[128 = 0]

[147 139 121  82 118 115 129  90 133 147 107 105 128 133 151 111 106 118
 123 135  89 137 112  99 112 171 122 105 121 123 144 128 113 133  95 150
 135 128 140 150 133 118 134 157 132 154 122 107 125 144 144 113 100]	[47]
[128 128 145 102 128 106 122 160 147 113  95 151 132 133 133  97 135 121
 127 140  94 150 132  86 142 143 118 112 125 145 123 107 125 109 137 142
 161 146 138 160 134 127  55 144 132 149 159 147 101 139 130 116 186]	[44]
[126 124 139 114 112 108 125 123 140 131 108 133 118  85 132 115 130 129
 112 162 135 143 150 106 138 162 122  97 132 122 125 111 122 105 106 115
 143 137 141 162 122 142  78 165 145 146 162 121 103 139 127 117 142]	[47]
[147 134 124 105 124 154 113 116 148 136 127 122 121 145 131  96 122 125
 129 150 117 130 124  83 134 149 114  87 120 112 144 120 116 134  89 138
 166 144 135 156 125 151  92 140 143 143 145 114 109 132 150 115 118]	[47]
[131 126 133 105 121 168 131 118 126 140 136 103 118 149 134 105  93 125
 136 147 129 109 115  96 139 159 146 103 123  96 133 105  97 123  90 128
 147 139 123 134 111 134  92 137 144 116 169  98  96 116 111 123  91]	[47]
[128 156 150 141  98 110 128 112 105 131  98 138 140 113 124 107 116 134
 148 134 128 138 149  87 139 183 116 102 118 109 131 129 135 115 115 111
 127 134 124 151 120 154  48 176 133 122 135 107 124 152 136 120 123]	[47]
[138 120 149 133 112 111 115 134 121 114  96 128 136 158 133 110 103 139
 135 147 134 129 149 119 153 161 105 112 137 122 151 115 108 126 126 120
 146 125 133 150 120 140  96 205 147 124 160 125 101 143 109 139 139]	[44]
[113 131 140 109 106 107 133 109 160 118  82 196 143 101 155 105 135 124
 161 160  95 155 130  93  97 162 113  82 144 159 129 117 131 121 108 128
 155 158 143 152 153 133  84 175 124 153 122 126 102 144 152  97 145]	[47]
[128 119 140 129 122 121 119 117 129 116 101 131 203 134 155 117 138  91
 161 146 119 140 148  66 123 172 113  88 142 118 124 124 130 113 112 119
 144 150 134 142 115 144  51 164 136 137 165 115  98 125 121 116 147]	[44]
[142 143  98 135 124 122 114 119 120 114 129 128 113 112 146 119 124 125
 126 151 125 138 138 112 122 130 115  99 141 139 126 107 153 105 109 126
 142 138 136 141 130 148  70 156 138 152 140 126 134 110 121 124 128]	[44]
[131 126 144 111 119 119  96 122 157 126 127 125 144 156 134  95 122 165
 129 159 111 130 138  89 147 162 114 107 101 126 132 116 105 122 101 143
 141 144 127 142 128 142  67 147 132 151 138 140 106 128 134 119 124]	[44]
[135 139 128 125 121 138  98 110 141 131  85 129 135 138 147 119 100 110
 130 109  77 149 111 132 139 124 141 113 157 132 130 134 183 118  91 146
 143 142 186 140 122 124 134 172 129 185 132 134 126 128 112 129 104]	[47]
[131 132  90 119 127 131 135 107 137 115 123 122 118 101 154 122 109 104
 126 125 122 150  96 136 138 106 134 123 147 149 144 122 139 107  87 146
 162 132 146 148 141 143 137 154 128 169 110 138 144 126 122 103 120]	[44]
[123 125 116 106 131 144 135 118 144 124 144 142 112 113 132  97 140 129
 139 144 134 135 132 103 136 153 126  91 111 136 137 115 126  96  88 147
 157 142 124 123 134 130  84 162 126 143 152 111  96 108 147 127 110]	[47]
[145 156 124 111 131 136 117 107 140 145 115 144 134 165 140 108 116 142
 130 146 109 125 135  72 121 182 136  90 106  95 137 116 103 110 101 135
 138 156 139 122 131 138  61 140 131 157 145  78  97 133 151 122  90]	[47]
[144 125 142 184 127 129 117 141 122 132 126 108 130 178 127 107 141 139
 129 135 136 119 142 105 158 158 120 135 120  96 127 113 106 122 118 128
 134 134 129 135 118 137  94 138 135 146 155 127 121 148 116 114 120]	[44]
[128 152 134  37 133 134 129 117 126 129  82 143  99 145 129  95 128 121
 131 136 122 120 129  96 142 153 119 124 131 118 111  97  89 110 106 136
 143 153 139 141 137 145  68 143 116 143 147 107  89 138 143 116  91]	[47]
[123 130 156 114 121  94 114  87 135 129  73 155 127  91 149 102 109 119
 134 116 105 171 124 107 141 182 110  92 151 135 126 123 135 129 107 135
 160 150 144 150 179 147 100 166 146 136 134 107 135 157 142 106 141]	[44]
[123 136 118 110 166 110 113 127 152 132 131 151 136 151 135 128 165 139
 133 131 116 134 105  99 139 122 137 108 123 138 124 118 132 122  97 147
 145 138 148 154 157 124  85 124 114 173 136 169 112 127 143 126 141]	[44]
[138 125 137 136 103 123 119 119 131 127  89 113 134 134 138 103 109 111
 131 122 127 134 127 120 156 146 118 133 140 111 136 133 126 114 127 119
 144 105 144 149 126 130 111 168 133 151 138 117 129 131 110 128 109]	[44]
[115 137 125 112 120 112 136  86 142 115 116 147 133  89 147 126 114 126
 149 135 165 168 145 127 130 177 138  97  86 132 126 126 165 100 117 129
 133 125 131 119 147 147 128 162 132 130 135 105 152 130 155 104 108]	[47]
[117 141 105 140 123 140 121 104 139 122  63 143 127  88 119  98 153 118
 156 140 159 111 128 107 140 135 112 113 125 106 137 123 133 121 119 154
 137 139 146 119 138 146  86 136 113 148 148 106 110 122 163 147  74]	[44]
[133 128 149 110 109 118 133 106 152 122  99 157 154 149 125  87 140 148
 135 152 123 121 138 104 147 181 138 103 120 110 129 128 102 136 113 142
 129 128 145 133 138 134  78 142 128 133 164 107 106 135 182 117  84]	[47]
[130 122 122  92 153 130 121 154 152 155 152 143 120 154 148 111 122 139
 118 133  67 131 124 100 116 141 128 111  96 127 119 124 107 134  84 136
 145 135 127 152 131 122 115 118 141 157 138 124 109 131 133 122 120]	[44]
[ 91 132 127 121 132 122 112 108 125 126  90 145 106 102 141 124 111 118
 138 150 125 152 145 126 110 176 108  48 149 129 119 118 137 119 106 139
 151 170 128 138 146 136 121 148 148 134 166 108 115 134 144 103 154]	[47]
[131 139 117 132 117 112 123 116 145 118 114 126 115 115 127 104 134 124
 137 135 118 153 125 102 139 153 126 119 113 119 131 132 145 117  99 130
 149 252 137 154 134 138  91 166 134 157 129 146 142 146 132 109 123]	[44]
[146 142 135  97 130 124 125 120 153 114 136 143 115 113 153  97 116 132
 128 157  99 156 137  92 134 169 122  77 113 135 127 118 127 106  98 132
 156 131 128 167 147 129 106 150 126 149 147 122 109 116 151  92 136]	[44]
